Each row is followed by its class.
[-23 -14  15   3   6 -22  26 -13   3  16  -3 -10 -27  -4   9  20  14  43
  42  38  33  -2 -57  -9  -4 -43 -12  19 -29 -14   0  21 -27 -21 -16  15
 -24  28  31 -10 -25]	(162)
[-20  32  -1 -15  -4  21   3 -31  17 -18  16  -1  -3  -3  11  23  -2   1
   8   5  12  -3 -41 -21  -6  -8   2   3   3   0   2  25  19  -7  -2   2
 -30 -30  -5   7 -12]	(77)
[-13  -4  51   5 -18 -11  32 -15  10 -82   2  22  12  -4  -7 -16 -27   0
  19   1 -10   9  -9 -41 -39  -4 -33 -21 -11 -13  32  10   3  -6  32   2
 -19 -18  -1  32  45]	(77)
[ -9  56  17 -46  12  26 -21  16  12   7  31   2 -20 -11   8  17  11   0
  -5 -26 -10  12 -11 -14 -26  -8   3   8 -17  31 -13  13  11  -7 -17 -12
  -5 -38 -14  -2 -35]	(162)
[  7  -7   5 -11  -5   2  37 -16  16 -27  11  15  -1  20 -35   5 -21  -2
   3  -4  39  33 -48  -9  24 -22 -10  23  -6  -3  32   6  -7 -17 -14  12
  17   5  29  -7 -27]	(119)
[-26  22  18  14  -8  13 -15 -14  -5   9 -11 -15  15   2  -1 -15 -19 -10
  -9  -4  -8 -43  11  -6 -49  -6  -1  11  20   4   1   6  -5  15  30 -13
 -28   6 -19  -3  30]	(119)
[ -4 -35  16  -7   2  13   1  37   3  33  37 -16  20  47 -38  -2 -21  11
 -16  23 -58  41  10 -16   4  21   2  18  -5  39  31 -10  -2   7 -12  27
  11 -12  16  28  42]	(196)
[-46  13 -12  -5   7  22 -17  -2  10   1  11 -27  28  -6  15 -24  17 -16
 -11   6   9 -51 -38 -10 -41 -55  -8  -6   0   6 -14 -21  -5   9   1 -24
   1 -11 -13  32   6]	(15)
[-41   6  -1  21  27  11  -5  11  29  -3   4  -8  17   0  37 -11  23   6
 -13  -9  17  -2 -24 -14 -27  -3 -23 -16   4 -25   2 -19   2   5  20   4
   2   2  11  13  27]	(127)
[ 15 -16  12 -13  19  -7   2   8  -7 -27  39  -4 -28  12  23  -7   2  -4
   7   3   3   2 -48   5   6 -11 -31  18 -12 -23   3   0  19  -1  19 -13
   0 -38  76  21  27]	(15)
[-22  -5  10  -3  -4   8   4   0  11  -2 -10   3  -2  -5   7 -15  11  -4
  -4 -18  -7   3 -20  -9 -14  -3 -17 -31   3  -8  -5  11  -1  13  -3 -22
  17  12   6  -7  26]	(105)
[-28 -18 -13   3   4 -29  10   6 -12 -33  -3 -30  -3 -10  -7   6  18  -9
  22 -22  25 -11 -45   1  43 -14 -25  12  -4 -14  21   5  -1 -16  25  52
  19 -11  65  15   9]	(162)
[-23 -25  -3 -15  28  20  12   5   6  11  14 -38  15   9 -13   9  13  37
 -27 -25 -23   5  -2  -4 -20  13 -15   1  -9  12  23 -17  18  -4  -4  17
 -22 -28 -19  47  12]	(7)
[-11  11   7  15  27  16   9  -5  -3 -20  -3   0  21 -11  24 -16  22 -29
 -32 -21   1 -26 -25  -5 -22 -24   0 -24  -8 -15 -14 -53   5   6 -16  29
  -1  -7 -29   1  -9]	(105)
[-29 -15  -4  -5  -3  21 -17  34   0 -19  -9  -8  -8 -13  25 -19  11 -25
 -15  -5  18 -36 -26 -10   5  -4 -17 -26  11 -17 -10 -13  17  23  16  13
   0   6  -7   8  20]	(127)
[ -3  24  14 -21  -4  13  -2   9   8  24  24  26   2   9  -3  12  10  10
 -14 -39  10  14 -20   3   3  -1  16   5   9 -23  -6  -6  16  -7   2   3
  -1 -13   6   3   4]	(7)
[  0 -17  41 -18  -4  -3  -6 -24  -4 -21  12   3   0  -3   8  -9   1  10
 -22 -23  13 -22  15 -17  12  11 -20   2  -5 -30   9  -1  38  29 -10   9
  -3 -16  -6  -6  36]	(105)
[-15 -19   9  -5   7 -25  15  10   7 -12   4  10   9  -4 -14  -4   9  -9
  10 -35 -12 -13 -21  22  33 -20 -45  52   4   4   3   0  15  -3  12  -8
  35  10  15   3  27]	(15)
[ -4 -12 -16 -20   6   5  -2 -10  22   2   1  -5   6   2 -13  20  19  21
 -11 -25   1   4   7   0  32   6 -27  16   4  18  18   2  28   2 -15  15
  31 -14 -17  24 -14]	(77)
[-13  12   3 -10  -7  20   0 -13 -14  25   1  11 -30   8  15   0 -14  19
   0  -7 -11  11  -9 -19   0  18  -4   4   9  -4  -1 -12   9  -4  -8  20
 -12 -25  21 -17  13]	(119)
[  2   9  -3 -17  -8   1  -2  16  18  11   0  19  -8  13 -15 -11   7   6
   9 -22   5   4  12  -8  14  17   5  -1  11 -18 -17   7   4  -1  -9  11
 -12 -20 -18  18 -15]	(7)
[-27   5  -7 -11 -12   8  13   8  12  10  34   7  -4  -4   4  20  -3  30
  16 -33  10   7 -11  -2   2 -10  -3   5  15  -5  17  23  -5 -17 -18  18
  -9 -32  10   0   0]	(196)
[-34 -41  12 -34  -4   5   4 -49  37  30   7  28 -26  -4 -19  22  39  30
  26  22   6   0 -74  -5 -31 -30  12  -2  26 -24  10 -13 -12 -12  -6  26
  -2  40  54  -1  -6]	(113)
[-27   0 -11  27  27   4   9  -1  20 -17  10 -12  32 -19  31  -3  23  -5
 -11  10  19 -27 -21 -21 -41 -34 -11 -47  22 -10   2  -8   1  15   1   3
   0 -16  12  -9  27]	(77)
[-27  11  -3  15  -5  24  -9 -18 -19  14   3  -6   4   2  29 -15 -13  -9
 -20   8  18 -21 -18 -10   8 -10  -8   5  10 -19   8 -23  12  17  -7   7
 -10  -5  -1  -9   7]	(119)
[ 28  -5 -25  12  14 -22  28 -37  62 -50  19  -8 -13  21 -19  10  41  41
   2   7  32 -13 -42 -11 -57 -38  27  23   6   3 -28  11 -10   6  -3  25
 -25 -54  -9  -5 -33]	(105)
[ -7 -31  -6   0  -8 -18 -12   7  25 -18   8  10   1  -2   8 -10   8   0
  25   5  -1   1 -15  -1  -2 -15 -30   6  11 -22  11   7 -21  -4   4  22
   4  -4   5  39  -4]	(196)
[ -1 -23  16   3 -11 -45  12 -18  13 -26  -1  20   8  -8   4  -5  -7   1
  18   7   7   0 -23 -20  -5 -26 -28 -11   3 -19   5  20 -10  -6  13   6
  15 -21  11  21  31]	(77)
[-12 -17   0   0 -11 -38  12  -2  50 -21   3  -8 -19  -1   8 -20   8   6
  10  -8  13  -5 -29 -17 -30 -13 -31  14  -6 -18  14  14  -5   0  27   3
   3  -9  28  15   9]	(127)
[-28 -31 -16 -19  42  -8   0 -19  -5  -5   1 -38  26  23 -15  17  -9  -8
 -29 -14 -25  31 -27  12  13  27  -1  21 -14  24   0 -10  14   5 -33 -17
 -16 -12 -15  27   9]	(177)
[ -9  31 -27  15 -14  -3  -8  15  15  23  12   7  -9 -17  17  16 -37  18
   0   0 -33  12   1  -8  19  34 -17   7  -2  11 -20  19  -8 -15   8   8
 -14 -19   5  -1   4]	(15)
[-10 -16  17 -23   1 -20  -4 -17  20 -18   2   8  -3   7  -4   3  -9   4
  17  13  21  12 -30 -21  -8 -10 -25   2 -17 -10  10  11   7   6 -15   5
  -4 -10  22   0 -19]	(77)
[  9  31  -9 -18 -13  25  -5   4  -2   4  -2   7 -26   0   6   8 -15  14
   7  -7   3  16  -8  -7   4  -3 -13  12   0   7   7   5  -6 -22  16  -6
   1   7   6  11 -11]	(119)
[-27  -4 -97   4 -16  15  18  39  -4  16  39 -22   1   4  32  19 -27  19
 -17  47 -40  33 -13  13  52 -18 -12  70  16  17  12 -38  -2  27  24 -30
  12 -17  18  -8  -3]	(113)
[ 71  12  -4  -2 -38  22  23  12  27 -50  29  23 -18  -2   5  39  19  33
 -17  15  97   9 -32 -18  95 -15  20 -24  21 -34  -7  46   0  13 -13  57
  20  10   2 -31 -36]	(162)
[-39  -6   6  -5  -1   8   9  17  -7 -26   2 -23  14  -6   1 -11  22 -22
  -4  -5   6 -22  -5 -21  -9  -7  -4  -4  -8 -11  -3  -7  -2  15   3  24
  11 -21  11 -11   7]	(162)
[-23  31  -1 -16  -6   7  -4   7  11 -29  25   5  -2  -4  10  20  -8  33
   9 -34  14  20 -21  -2   3  -2 -15  10   6  -4   9   0   3 -11  20  -2
  -3 -28  14  14 -11]	(162)
[-12 -36   3 -15 -18 -29   7 -16  22 -29  11   9  -4 -11 -23  -1  -3   1
   6  -8   8 -13 -42  -2 -12 -27  -8   4   9 -15   5  13  -4  -1   2   5
   5  -5   5  12   7]	(105)
[-32  12  30  16 -10 -23  29   5  24  21  14  21 -18  13   0 -31  24  17
  26 -19  17   3 -22 -16 -11 -38 -25   0   7  -7  16  24 -17   9 -24  -9
  32 -22  40 -11   7]	(162)
[-22 -11 -35   9   8   9   6  15  30  22  22   4 -11  -9 -34  -4   8   5
 -20 -12   9  -7  -6   2  35   4 -10  14 -13  29  13 -15  33   2 -40   5
  42  -5  20  23 -23]	(15)
[-10 -13   6  -4 -11 -29  21  13   2 -31   2 -17 -19   2   3   8  -6  23
  19 -14  22  -2 -30  -1  23  -7 -24  17  -4 -14   7  22  -2   2  26  12
  -4  -8  30   5  10]	(162)
[  1 -17   1   5  30 -12  26  -8  24  -3  22  12 -35 -17  -9  10  25   2
   2  -2  14 -22 -32  13 -14 -31  -4  11   7  -3  19   4  17   6   7  -1
   0  -3  54  13   5]	(113)
[-25 -22  -1 -15 -13  -8   1 -14 -16  -7   5  -1   4  -4   5  -4  -3  15
   6   9  -7  -5  -6 -14   9 -18  -7  -3  21  -4  11 -21  -4   6 -32   9
 -16   7   3  -8  33]	(177)
[  1  21  -4 -32 -10  11  22   9  24  -5  12  15 -28  -1   4  17  -2  35
  13 -14   6  12 -19  -8  11 -13 -12   2  15  -9   6  -2 -12 -12  -3  11
   2 -22  29   1 -32]	(162)
[-25  -3  -5  11   4  16  39 -14  11 -28   2 -42  12  -7 -14  -3  54 -23
   3  10 -24 -33   1 -17 -81 -25  21   1   4   6   9  21 -29  -7  -6  -5
 -22  -4  -3  -7  22]	(177)
[-28  11 -18 -33  16  -6   8  44  20  19  -6 -13   3  -7  -7  13 -22  30
   1 -17  -3  11  24 -22  28  11 -27   5  -4  13  -3 -10  -9  -4  -9  17
  14  -9   8   4  -8]	(162)
[  3  30 -10 -13   5   7   4  20  21  -8  21   6  -4   2  19  12   0   1
   7 -17  -5  15  13 -16  19  16   1  23   1  -6 -12   5  12  -6   2  22
 -13 -27  -1  -2   6]	(196)
[ -8  32 -33  -8  -7  -4   8  -8  34   4  20  17 -16   4   1  11  -2  21
  -8 -25  -2  21  -4  -5   9  -2   0  27  16  -1  13 -11   2  -7 -23  -4
   2 -24  15  16 -12]	(177)
[-47  -4   4   5   7   9  12   0   1  11 -19  -5  10   5  11 -15 -29  -5
 -12 -11  12 -10 -26 -13 -25   1  -9 -13   4 -18  -3 -28  -7   5   0   1
 -16  14  -9  -3   8]	(119)
[-14 -17  -5  14   6 -17  16  16  48 -19  23  19  -6  -8   3  -6  14  12
  -2  -7  22   9 -26 -11  -2 -21 -36  11   5 -19  24  14   0  -4  14   3
  31 -12  25  28  17]	(127)
[  18  -43  -22   11  -11  -36   15  -38   31  -20   60  -23   25    6
   47   15    9    0  -28   40   30   22 -114   15   13  -51    1   28
   -4  -31  -19   33   -7   -1   14  -51   16   -1  -17   29   16]	(15)
[ 33  28   5 -31 -40  13  32   0  22  -1  26   2 -27  18   4   4  -3  17
 -22 -45  10  10 -33   3  12  -1  14   3  19 -15  13   6  21  12   7   3
 -20 -23  17 -21 -16]	(7)
[-55  -7  -2  12 -16  -8  -2 -10  -8  -1 -11  -1  -5  -6   9 -27  -5  -4
   8 -19   6 -24 -23  -4  -1  -5 -13  -7   3  -5   6 -12  12   4   7   0
  -5 -15   6  10  21]	(127)
[ -1  26 -15  -5 -16  14   6 -22  20   8  13   0 -21   0  23  -8  22  23
   6   2 -13  12  -6 -23 -10  -1   3  -6   5   9   4 -12   5 -18   1   8
  -4 -25   8   2   4]	(127)
[ 31   7  22  13 -17  -9  22   6  10 -27  -9   8 -24  16   6 -15  -9  -7
  14  19  10  -4 -27 -14   9 -23 -10   2 -16 -14   8  30 -11   5  30   6
  -4  -3  40  36  27]	(196)
[-57 -30 -35  43   6 -10  16  21  15  13   4 -17  25   3 -13 -10 -12  37
 -22 -10   8  -5  11 -12 -38  -2  -9   3  11   4  14 -25 -10   6  16   4
  22 -11   1  19  45]	(119)
[-18 -11  -9 -16  -8 -17   0 -20  34 -45  26   7 -20 -11  12 -11  21 -13
  11 -18 -11  44 -38  -2 -35 -15 -30  26 -30   0  28  23  21   2  18 -59
  39 -30  60  29  12]	(196)
[  2 -25  17 -13   7 -13  -9  13   2 -22 -13 -18 -26  10  35 -28   0   7
   6  12  18 -25 -43 -11  -5 -26 -34 -14  -3  -9 -11  -4   7  18  18   0
 -26   1 -11  30  22]	(127)
[-19   0 -19 -20 -14   8   9 -20  -1   8   8   1   4   7 -11   8 -37   9
 -17   1  -4   7 -12 -14  -1  -7  -5  31   7   1  11  -5  -6   3  -1   1
   4 -42  19 -10  -2]	(119)
[-25  -8 -14 -11  17  26  -4  10  32   4   5 -26   2   0  -5  15  12  15
 -16 -19 -12   4   9 -16   2  34 -10   1  -5  11  12  11  24   4  -1  21
  -1 -12  -1  38  19]	(196)
[ 31  15 -13 -29  -9 -26 -10 -44  28  -8 -10 -13 -24   3   0   5  24 -19
   0  -6  -6  11 -18 -15 -12  16  27   0  -5  -9 -13  -1  -5 -16  -5  17
  -8   0  35   7 -12]	(177)
[-35 -58  -5 -32   7 -31  -1 -44   3 -10  -3 -20  50  -6  -7  23  -7  31
 -39 -40  -8  10  -3  -4  18  37 -19  23 -24 -17  -8 -39  26  -3   8  19
  32 -20   0  11  40]	(15)
[ 30  -7   9 -14  -7 -17  10  -7  25 -15  15   6 -21   0  -1  13   9  23
   5   1  -3  27 -13 -11 -13 -13 -21   4   1  -6  26  22 -26 -12 -12   8
   1   9  34   7   7]	(177)
[ -9  13   0 -39   3  -3  -8 -10  42  12 -10  11 -12 -10 -16   7  25  -9
  -2 -59  29   1 -58  -1  -7 -15 -15 -12   0 -18   4   7  -7  -9 -23  48
   1 -15  32  -8 -64]	(7)
[ -1 -12   4  -7  -5 -30   4 -11  12 -21   9 -17   0  14   1  -6   2  -8
  12  -1 -11  17 -51  -1  -9 -30 -27  18   8   0  27   8 -27  -6  -2   5
  -9  12  32  17  13]	(177)
[-51  14 -54  -5 -25   3  23 -59 -33  -8 -39  11  29  -7 -27   4 -88 -13
 -18   5 -36 -23 -35  32  42 -11  38   0  43  26   2 -87  20  24  44 -39
 -25  -2  49  -4  18]	(113)
[-32  -7 -29  29  13  -8   1 -29  17 -21  -8   6  -3  -5 -22   3  -1  34
  -3 -11 -19   8  -8   2   4  16 -11  19  -7  38  12 -26  27 -14  10  14
  -7 -28 -13  47   5]	(127)
[ 16 -11 -14 -17   7 -16  12  -9  39   8  -6 -16   5   5  -9   1  -5  25
   1  -8  -4   9  26 -22  -9  10  -7 -20  -4  10  -1  26 -22  -6 -15  15
   2 -36   3  28  -3]	(196)
[ 10 -41 -13 -18 -20 -18  41 -14  12 -14   9 -33  -9  16   1  -9  29  20
   2 -29 -31  38  11  -2   6  31 -11   8  -1  14  18   4   9 -13   9  -6
  27 -17   8 -14  26]	(127)
[-33  -4  31  -3   0 -12  -4  34   0  -9  12 -16  23   8   5  -4   1  -3
   7 -21  26   1  -3 -25  11   2 -20   4   4 -20  17  -2 -11   5 -28  52
 -26  46 -13 -27  28]	(177)
[-36  20 -24  -5   1  13  10  14  24  -4  12  20 -15   6  -2  -1 -18  27
  13 -18  -1   3 -34   1   8   1  -4   9  14  14 -24 -23  19  -5  -2 -23
 -13 -12   2  13   2]	(15)
[-28   6   3   6   0  21  13  -4  22  -6  -1   5 -12   3  14 -18   8   6
  -9   2  -8  -1 -38 -19 -30 -15 -13 -19   1  -5  -1 -16   5  20 -11  -7
  -5   0  10  -8   9]	(105)
[-41 -23 -39   9 -12  17  17  -4   5  24 -10 -26   0   6 -10   6 -21  19
 -36   6   8  -9 -11 -13   4  16   5  15  -5  -5  11 -19  10   6   8   8
  12  -3   2  24  14]	(119)
[ -9  -5  14 -10  -3 -14  22 -16  15 -52  -4   3  -7  13 -18  -1   8 -14
  24 -11  22 -11 -38 -14   0 -14 -15  14  -2 -14   9  21  14  -2  15  20
  -5 -30  24  16   2]	(77)
[-12  -7 -12  -8   8 -10   3  49   9  20  -2 -22   7  13 -29 -11  10  -4
 -18 -43 -27  24  -8  -5  22  16  -6   2  -7  35   4 -17  23  -2  14  21
  24   8  -3  27  38]	(7)
[-54   0 -51 -12 -26   1  13  -3   9   7 -32 -33  -5   0 -20  23 -10  14
   6 -41 -11 -26  -7   0  32  38   5  13  22  17  -3  -8  31   1  17  36
 -11 -16   4  -6  -2]	(77)
[-18   4   7 -12 -14  15 -17  11 -13  -8 -12 -20   8  -2  -8 -13  24 -34
   3  -3   0 -38  35 -11 -29   3   3   0  -4 -18   1  17 -25   7 -15   4
 -11   7 -15   9  -7]	(177)
[-34   7 -10 -20 -17 -13  20  12  11  -6  20  -5 -17   5   9  15  -6  37
  25 -21   8  21 -34  -8  10  -5  -6  15   9  -4  -8  21  -9 -13   6  -3
  -6 -30   8  -3   0]	(162)
